Here is a tiny trained network, its code and every weight. The questions are about switching its units off for an input and a target symbol, where a switched-off unit gives its printed mean instead of its output.

import numpy as np


def w(rows, s, z=0):
    codes = np.array(rows[::2]) - 128.0
    scale = np.full(codes.shape[1], s)
    scale[-1] = z or s
    return codes * scale


def f(y):
    return y / 2 * (1 + np.tanh(0.7978845608 * (y + 0.044715 * y**3)))


def softmax(a):
    e = np.exp(a - a.max(-1, keepdims=True))
    return e / e.sum(-1, keepdims=True)


def log_softmax(a):
    a = a - a.max(-1, keepdims=True)
    return a - np.log(np.exp(a).sum(-1, keepdims=True))


def net(x, mask):
    ids = ['γεηλπσψω'.index(c) for c in x.split()]
    T = len(ids)
    res = E[ids] + P[:T]
    u = 0
    for l in range(2):
        r = res
        for j in range(2):
            rows = slice(4 * j, 4 * j + 4)
            q, k, v = (r @ M[l][rows].T for M in (Q, K, V))
            z = softmax(np.where(np.tri(T) > 0, q @ k.T / 4**0.5, -1e9)) @ v
            o = O[l][rows]
            res = res + np.where(mask[u + j], z, o[:, -1]) @ o[:, :-1]
        u += 2
        y = f(res @ A[l][:, :-1].T + A[l][:, -1])
        res = res + np.where(mask[u : u + 8], y, B[l][:, -1]) @ B[l][:, :-1]
        u += 8
    return log_softmax(res[-1] @ U[:, :-1].T + U[:, -1])


Q, K, V, O, A, B = {}, {}, {}, {}, {}, {}
E = w([
[170,97,25,151,124,186,164,165,176,107,102],'γ',
[89,197,116,143,71,128,228,154,196,144,58],'ε',
[177,124,151,137,45,102,112,195,194,127,136],'η',
[153,100,69,154,161,61,93,102,163,73,89],'λ',
[189,142,86,73,94,88,150,95,135,169,96],'π',
[112,84,213,189,174,184,152,125,87,178,139],'σ',
[173,147,122,123,145,113,245,100,203,97,166],'ψ',
[136,156,116,96,197,121,122,182,215,162,78],'ω',
],0.012)
P = w([
[228,227,158,73,122,169,119,170,78,35,66],'0',
[75,110,55,106,90,110,80,54,205,194,255],'1',
[102,59,140,106,89,119,92,51,232,164,104],'2',
[138,80,142,135,111,96,114,64,188,168,115],'3',
[171,98,135,154,123,84,138,105,160,166,116],'4',
[194,106,130,161,137,78,163,142,134,168,114],'5',
[200,106,132,169,151,70,185,169,120,162,110],'6',
[199,114,137,175,165,62,197,197,110,160,101],'7',
[194,100,154,173,159,64,200,197,105,152,74],'8',
],0.0066)
Q[0] = w([
[186,104,117,135,128,90,144,114,185,135,88],'L0H1',
[97,135,163,117,143,167,126,173,4,100,118],'L0H1',
[63,125,133,102,117,152,88,73,100,118,164],'L0H1',
[209,111,127,135,142,77,162,144,158,163,99],'L0H1',
[125,126,125,118,133,134,120,111,120,132,112],'L0H2',
[111,138,128,106,120,144,110,122,115,124,145],'L0H2',
[114,123,125,116,115,138,113,111,147,137,136],'L0H2',
[155,114,119,154,133,112,138,131,155,164,117],'L0H2',
],0.012)
K[0] = w([
[145,137,198,132,149,185,149,126,1,134,128],'L0H1',
[173,188,17,47,83,37,127,135,227,75,98],'L0H1',
[101,103,76,152,103,95,163,149,240,160,161],'L0H1',
[122,152,172,142,159,175,131,135,22,88,107],'L0H1',
[146,142,126,122,154,131,125,125,120,141,104],'L0H2',
[144,148,117,103,124,114,125,151,118,102,117],'L0H2',
[151,106,118,122,115,101,145,124,145,154,78],'L0H2',
[105,71,135,155,132,115,143,128,133,180,139],'L0H2',
],0.0089)
V[0] = w([
[114,127,151,61,115,134,100,23,131,228,125],'L0H1',
[87,82,141,180,146,125,147,129,98,154,198],'L0H1',
[160,154,118,80,100,42,147,120,159,60,127],'L0H1',
[119,68,111,123,222,75,72,55,144,44,113],'L0H1',
[148,143,228,172,154,189,160,176,4,120,157],'L0H2',
[120,132,198,121,121,210,130,174,76,152,94],'L0H2',
[128,211,7,61,91,49,110,194,211,72,140],'L0H2',
[157,189,14,47,55,77,149,138,253,138,169],'L0H2',
],0.0052)
O[0] = w([
[165,103,183,168,148,122,149,113,130,232,82,121],'L0H1',
[109,82,157,171,110,178,83,12,183,133,142,65],'L0H1',
[147,128,133,78,123,56,170,154,52,81,212,65],'L0H1',
[110,65,88,173,197,72,141,130,92,86,115,21],'L0H1',
[158,166,198,48,168,129,95,92,29,21,110,4],'L0H2',
[161,141,131,125,167,92,106,112,35,54,118,87],'L0H2',
[75,124,54,147,110,163,77,39,212,220,246,88],'L0H2',
[122,68,67,197,155,165,109,108,254,228,237,238],'L0H2',
],0.0052,0.002)
A[0] = w([
[143,160,136,153,88,91,164,172,149,142,92,81],'L0N1',
[143,123,142,169,193,132,201,95,111,135,160,123],'L0N2',
[93,188,130,108,175,141,127,112,143,106,116,4],'L0N3',
[43,66,87,132,109,135,120,92,219,199,187,90],'L0N4',
[154,143,162,144,164,186,144,103,95,125,133,219],'L0N5',
[118,57,92,132,160,25,139,135,118,71,100,9],'L0N6',
[124,60,140,241,173,134,162,110,154,255,176,133],'L0N7',
[138,127,139,105,125,122,33,125,123,101,146,66],'L0N8',
],0.0078,0.0017)
B[0] = w([
[130,180,122,74,114,160,153,177,141,129,93,158],'L0N1',
[105,59,194,96,121,99,114,130,173,118,152,147],'L0N2',
[73,156,154,116,157,147,118,109,133,92,145,120],'L0N3',
[171,198,143,186,176,97,154,156,1,109,188,241],'L0N4',
[147,100,156,137,134,121,193,146,128,113,171,149],'L0N5',
[160,209,107,158,93,91,124,113,141,66,94,133],'L0N6',
[72,158,136,249,93,141,110,105,120,186,152,252],'L0N7',
[89,130,124,113,105,124,58,126,109,86,148,120],'L0N8',
],0.0076,0.012)
Q[1] = w([
[139,132,126,126,206,51,158,237,2,97,178],'L1H1',
[206,35,191,147,134,89,196,201,170,86,71],'L1H1',
[60,91,121,151,112,166,44,52,173,148,177],'L1H1',
[65,101,184,235,121,116,136,106,67,176,152],'L1H1',
[134,95,195,143,189,83,180,195,11,113,189],'L1H2',
[196,94,96,84,125,80,129,110,180,73,41],'L1H2',
[221,106,137,131,145,80,219,234,182,128,65],'L1H2',
[223,234,165,204,145,148,150,143,8,112,63],'L1H2',
],0.0098)
K[1] = w([
[155,68,189,112,128,168,117,84,113,117,44],'L1H1',
[161,107,121,54,116,127,135,148,145,86,119],'L1H1',
[117,126,114,151,116,127,104,109,130,170,178],'L1H1',
[100,75,109,147,94,134,112,98,246,161,91],'L1H1',
[98,82,108,83,103,156,94,58,228,117,104],'L1H2',
[164,155,88,89,149,88,141,153,75,99,129],'L1H2',
[165,106,117,55,130,109,157,184,161,93,105],'L1H2',
[164,130,86,123,117,111,140,154,209,182,123],'L1H2',
],0.013)
V[1] = w([
[78,203,174,70,85,64,119,172,109,196,87],'L1H1',
[177,56,154,75,86,171,185,71,72,172,173],'L1H1',
[87,86,149,134,206,254,126,198,115,173,116],'L1H1',
[104,59,170,154,183,63,105,113,91,84,136],'L1H1',
[150,145,190,144,79,104,178,75,202,146,168],'L1H2',
[165,129,182,101,224,53,39,147,172,166,154],'L1H2',
[75,161,152,107,194,133,208,119,180,82,149],'L1H2',
[142,135,47,115,222,89,198,56,111,205,75],'L1H2',
],0.0084)
O[1] = w([
[84,198,161,73,63,165,55,87,79,229,101,207],'L1H1',
[182,79,71,110,43,75,190,51,148,211,144,105],'L1H1',
[221,127,117,120,178,236,117,23,132,135,151,134],'L1H1',
[98,89,175,242,128,112,101,79,143,96,106,1],'L1H1',
[88,132,102,52,59,66,102,106,189,82,184,248],'L1H2',
[189,180,205,147,176,53,65,134,254,191,130,84],'L1H2',
[39,182,138,129,171,173,163,37,197,90,233,116],'L1H2',
[62,108,72,95,232,82,162,100,121,205,74,143],'L1H2',
],0.0085,0.0028)
A[1] = w([
[130,2,163,156,140,135,64,101,126,171,191,77],'L1N1',
[159,127,98,43,102,188,116,99,124,160,184,197],'L1N2',
[158,77,80,92,156,86,20,83,121,95,159,123],'L1N3',
[162,172,151,140,136,207,74,141,130,44,140,39],'L1N4',
[84,145,141,123,126,144,213,181,135,176,119,125],'L1N5',
[131,151,198,82,139,145,165,174,115,119,110,116],'L1N6',
[169,156,144,116,121,225,132,93,171,76,191,1],'L1N7',
[137,108,192,63,124,94,162,73,91,153,124,129],'L1N8',
],0.0067,0.0036)
B[1] = w([
[106,137,187,185,105,184,214,111,66,136,39,187],'L1N1',
[77,92,201,240,133,164,107,39,117,56,31,194],'L1N2',
[56,86,181,203,163,102,1,121,32,48,78,123],'L1N3',
[91,121,97,116,129,49,228,41,210,213,132,172],'L1N4',
[131,83,82,76,177,83,45,82,86,64,114,255],'L1N5',
[155,101,92,89,138,142,72,149,141,121,191,180],'L1N6',
[130,77,123,168,124,33,89,155,58,240,43,184],'L1N7',
[77,191,105,125,82,126,158,126,174,233,119,177],'L1N8',
],0.0053,0.0077)
U = w([
[232,97,63,112,197,181,193,173,74,88,140,251],'γ',
[7,186,115,85,113,210,89,119,65,111,119,128],'ε',
[205,174,170,104,43,153,59,223,123,125,161,211],'η',
[83,93,136,170,173,50,16,156,85,61,78,126],'λ',
[122,101,72,79,126,37,101,145,90,247,84,52],'π',
[115,159,185,198,110,138,190,103,112,161,53,48],'σ',
[74,133,120,97,130,83,189,102,217,103,202,84],'ψ',
[165,208,187,109,253,183,71,131,176,184,131,193],'ω',
],0.0032,0.0012)

Each question gives the input, a string of symbols that net reads in full, and the target symbol t.
The units are the heads (4 rows each of Q, K, V and O) and the neurons (one row each of A and B). Each row of codes is followed by its name. A weight is (code - 128) times the scale printed after its matrix; where a second scale follows, it is the last column's (O, A, B and U).
mask holds one flag per unit, layer by layer, with each layer's heads first. A switched-off unit (its flag False) gives its mean, the last column of its rows in O or B, instead of its output. The means were averaged over made-up inputs and are rounded, as every weight is.
A unit's drop is (log p(t) with every unit on - log p(t) with that unit switched off) / (log p(t) with every unit on - log p(t) with every unit switched off).
The circuit of an input: a set's keep is (log p(t) with only the set's units on - log p(t) with every unit switched off) / (log p(t) with every unit on - log p(t) with every unit switched off). Starting from the 12 units with the biggest drops (on a tie, the unit counted first), units are removed one at a time, each time the one whose removal leaves the highest keep (on an exact tie, the one counted first), for as long as the keep stays at least 0.8.
circuit, biggest first: the units of the circuit, biggest drop first
unit that matters most: the unit with the biggest drop
top k neurons: the k neurons with the biggest drops, biggest first
k most important neurons of layer l: the k neurons of layer l with the biggest drops, biggest first
heads that matter: for each layer, one digit per head in row order, 1 if its drop is at least 0.15 and else 0, layers parted by /
input λ σ σ, target λ: heads that matter	11 / 10
input σ π η ω, target ω: unit that matters most	L1H1
input σ ε π, target π: heads that matter	01 / 11
input η σ σ λ, target η: heads that matter	11 / 11
input ω π ε γ λ λ, target ω: heads that matter	10 / 11
input γ η γ σ σ, target γ: circuit, biggest first	(L0H2, L1H1)
input ω ε π λ λ π λ, target ω: circuit, biggest first	(L0N4, L1H2, L1H1, L0H2)
input σ γ π σ λ, target σ: heads that matter	01 / 11
input λ σ γ γ ψ λ γ σ γ, target λ: heads that matter	11 / 10
input λ ψ γ π λ ε γ π, target λ: circuit, biggest first	(L1H1, L0H1, L0N6)
input ω σ λ σ γ ψ π, target ω: heads that matter	11 / 11
input γ π π, target γ: circuit, biggest first	(L0N4, L0H2, L1H1)
input ω σ π η, target η: circuit, biggest first	(L1H2, L0H1, L0N7, L0H2)
input σ σ ω σ, target ω: unit that matters most	L0H2
input ψ λ ω η π λ, target ψ: circuit, biggest first	(L0N4, L1H2, L0H2, L1H1)
input λ η ε γ η, target λ: top 3 neurons	(L0N4, L0N6, L1N5)
input ψ λ γ σ ε, target ε: heads that matter	00 / 11
input π λ π ω, target π: circuit, biggest first	(L0H1, L1H1, L1H2, L0N7)
input ω λ σ ψ σ, target ω: top 2 neurons	(L0N4, L0N7)
input ε σ π σ σ σ σ σ, target ε: circuit, biggest first	(L0N4, L1H2)
input λ η η γ λ λ σ σ, target λ: heads that matter	10 / 10
input ω ε ε, target ω: circuit, biggest first	(L0N4, L1H2, L1H1, L0H2)
input ω η ω, target ω: heads that matter	00 / 11
input σ π η, target η: heads that matter	01 / 01
input λ ψ σ σ ω γ λ, target λ: 2 most important neurons of layer 0	(L0N4, L0N6)
input ψ ε ε ω ψ, target ψ: unit that matters most	L0N4
input σ ω λ λ, target λ: heads that matter	01 / 11
input σ σ η π λ η, target σ: unit that matters most	L0H2
input λ ω ψ λ λ η π, target λ: circuit, biggest first	(L1H1, L0H1)
